Below are the code and all the weights of a small trained network. Each question names an input and a target symbol and asks about switching units off, where a switched-off unit gives its printed mean instead of its output.

import numpy as np


def w(rows, s, z=0):
    codes = np.array(rows[::2]) - 128.0
    scale = np.full(codes.shape[1], s)
    scale[-1] = z or s
    return codes * scale


def norm(h):
    return h / np.sqrt((h * h).mean(-1, keepdims=True) + 1e-5)


def f(y):
    return np.maximum(y, 0)


def softmax(a):
    e = np.exp(a - a.max(-1, keepdims=True))
    return e / e.sum(-1, keepdims=True)


def log_softmax(a):
    a = a - a.max(-1, keepdims=True)
    return a - np.log(np.exp(a).sum(-1, keepdims=True))


def net(x, mask):
    ids = ['ΓΔΘΛΠΣΩβεζημξτφψ'.index(c) for c in x.split()]
    T = len(ids)
    res = E[ids] + P[:T]
    r = norm(res)
    for j in range(2):
        rows = slice(3 * j, 3 * j + 3)
        q, k, v = (r @ M[0][rows].T for M in (Q, K, V))
        z = softmax(np.where(np.tri(T) > 0, q @ k.T / 3**0.5, -1e9)) @ v
        o = O[0][rows]
        res = res + np.where(mask[j], z, o[:, -1]) @ o[:, :-1]
    y = f(norm(res) @ A[0][:, :-1].T + A[0][:, -1])
    res = res + np.where(mask[2:10], y, B[0][:, -1]) @ B[0][:, :-1]
    return log_softmax(norm(res)[-1] @ U[:, :-1].T + U[:, -1])


Q, K, V, O, A, B = {}, {}, {}, {}, {}, {}
E = w([
[111,86,104,99],'Γ',
[50,96,67,138],'Δ',
[160,37,172,112],'Θ',
[140,82,59,118],'Λ',
[60,2,75,93],'Π',
[76,109,56,143],'Σ',
[86,81,158,107],'Ω',
[73,24,92,84],'β',
[14,21,110,132],'ε',
[72,71,92,158],'ζ',
[147,79,65,154],'η',
[128,68,124,96],'μ',
[99,67,122,163],'ξ',
[118,55,57,196],'τ',
[124,13,138,127],'φ',
[30,92,55,146],'ψ',
],0.0071)
P = w([
[166,213,152,108],'0',
[13,186,166,90],'1',
[90,32,83,110],'2',
[247,54,39,24],'3',
[30,170,178,116],'4',
[113,78,120,144],'5',
[201,121,138,75],'6',
[32,177,194,123],'7',
],0.012)
Q[0] = w([
[41,107,138,182],'H0',
[65,255,206,226],'H0',
[54,191,169,120],'H0',
[12,182,155,132],'H1',
[125,141,199,111],'H1',
[151,2,77,29],'H1',
],0.011)
K[0] = w([
[204,145,141,92],'H0',
[136,214,116,23],'H0',
[216,251,71,119],'H0',
[162,237,190,13],'H1',
[102,172,124,143],'H1',
[145,73,185,191],'H1',
],0.012)
V[0] = w([
[166,67,192,61],'H0',
[97,119,108,51],'H0',
[56,155,125,107],'H0',
[127,133,234,150],'H1',
[192,125,73,98],'H1',
[250,113,48,162],'H1',
],0.014)
O[0] = w([
[59,113,177,5,192],'H0',
[92,188,148,130,253],'H0',
[88,199,142,221,175],'H0',
[104,105,87,65,69],'H1',
[111,121,215,160,137],'H1',
[133,78,184,150,23],'H1',
],0.017,0.0041)
A[0] = w([
[178,221,163,156,181],'N0',
[92,181,158,192,35],'N1',
[97,141,147,89,108],'N2',
[34,91,81,124,119],'N3',
[47,70,109,146,113],'N4',
[206,176,123,109,97],'N5',
[103,116,104,252,138],'N6',
[186,102,86,97,1],'N7',
],0.016,0.0063)
B[0] = w([
[51,136,134,156,224],'N0',
[189,155,171,155,191],'N1',
[176,153,162,113,215],'N2',
[119,137,102,247,254],'N3',
[105,72,48,168,215],'N4',
[115,87,69,174,159],'N5',
[213,130,93,66,226],'N6',
[228,157,93,119,143],'N7',
],0.014,0.0076)
U = w([
[118,110,209,208,78],'Γ',
[202,187,146,154,71],'Δ',
[112,51,104,41,226],'Θ',
[174,67,220,160,135],'Λ',
[109,182,181,106,118],'Π',
[191,158,133,153,106],'Σ',
[30,159,31,105,60],'Ω',
[98,182,198,121,102],'β',
[130,219,60,8,110],'ε',
[189,152,165,54,253],'ζ',
[195,5,153,138,145],'η',
[29,68,181,135,128],'μ',
[125,15,22,178,79],'ξ',
[229,59,33,44,174],'τ',
[128,72,115,40,202],'φ',
[176,192,124,151,57],'ψ',
],0.011,0.0048)

Each question gives the input, a string of symbols that net reads in full, and the target symbol t.
The units are the heads (3 rows each of Q, K, V and O) and the neurons (one row each of A and B). Each row of codes is followed by its name. A weight is (code - 128) times the scale printed after its matrix; where a second scale follows, it is the last column's (O, A, B and U).
mask holds one flag per unit, heads first, then neurons. A switched-off unit (its flag False) gives its mean, the last column of its rows in O or B, instead of its output. The means were averaged over made-up inputs and are rounded, as every weight is.
A unit's drop is (log p(t) with every unit on - log p(t) with that unit switched off) / (log p(t) with every unit on - log p(t) with every unit switched off).
The circuit of an input: a set's keep is (log p(t) with only the set's units on - log p(t) with every unit switched off) / (log p(t) with every unit on - log p(t) with every unit switched off). Starting from all 10 units, units are removed one at a time, each time the one whose removal leaves the highest keep (on an exact tie, the one counted first), for as long as the keep stays at least 0.8.
circuit, biggest first: the units of the circuit, biggest drop first
top k neurons: the k neurons with the biggest drops, biggest first
which heads matter: for each layer, one digit per head in row order, 1 if its drop is at least 0.15 and else 0, layers parted by /
drop when u is switched off: that unit's drop, to one decimal
input Δ ψ Γ ξ μ ξ Δ, target τ: circuit, biggest first : H0
input ξ ξ β ξ Δ Γ, target Γ: circuit, biggest first : H0, H1
input τ Σ Δ ζ ξ ξ Λ ε, target τ: circuit, biggest first : H0, N6
input μ ψ μ ψ Λ ε Δ, target Ω: which heads matter : 01
input Δ φ η, target η: which heads matter : 01
input ξ Λ Δ Ω ζ, target ξ: which heads matter : 11
input τ ε ξ η Σ ξ ε, target τ: which heads matter : 10
input μ β τ Λ Ω η Δ, target Λ: which heads matter : 01
input η ξ Γ η φ τ ζ, target η: circuit, biggest first : H0, H1
input Ω Δ ε ψ, target Ω: circuit, biggest first : H0, N6
input μ η μ Π Λ ξ ξ τ, target μ: circuit, biggest first : H0, H1
input τ ψ Σ β ε Ω, target Ω: top 2 neurons : N1, N6
input μ Π β ζ ε ζ Ω, target ξ: circuit, biggest first : N5, H0
input φ Θ Ω Θ, target ε: circuit, biggest first : H0
input Ω ε Δ Θ β Π Σ μ, target Ω: top 2 neurons : N3, N6
input η Δ ξ Γ Ω ξ τ, target τ: circuit, biggest first : H0, N3
input Ω τ Γ Δ Γ ε ε, target Ω: top 2 neurons : N1, N6
input Λ β ξ ε η ξ Σ, target τ: drop when H0 is switched off : 1.3
input Ω Δ φ ξ ξ η, target η: drop when H1 is switched off : 0.8
input ζ η Ω Ω, target ε: drop when N1 is switched off : 0.1
input ε Ω μ η φ, target ε: circuit, biggest first : H1
input Θ Σ ε Θ Γ, target Θ: drop when H0 is switched off : 0.7
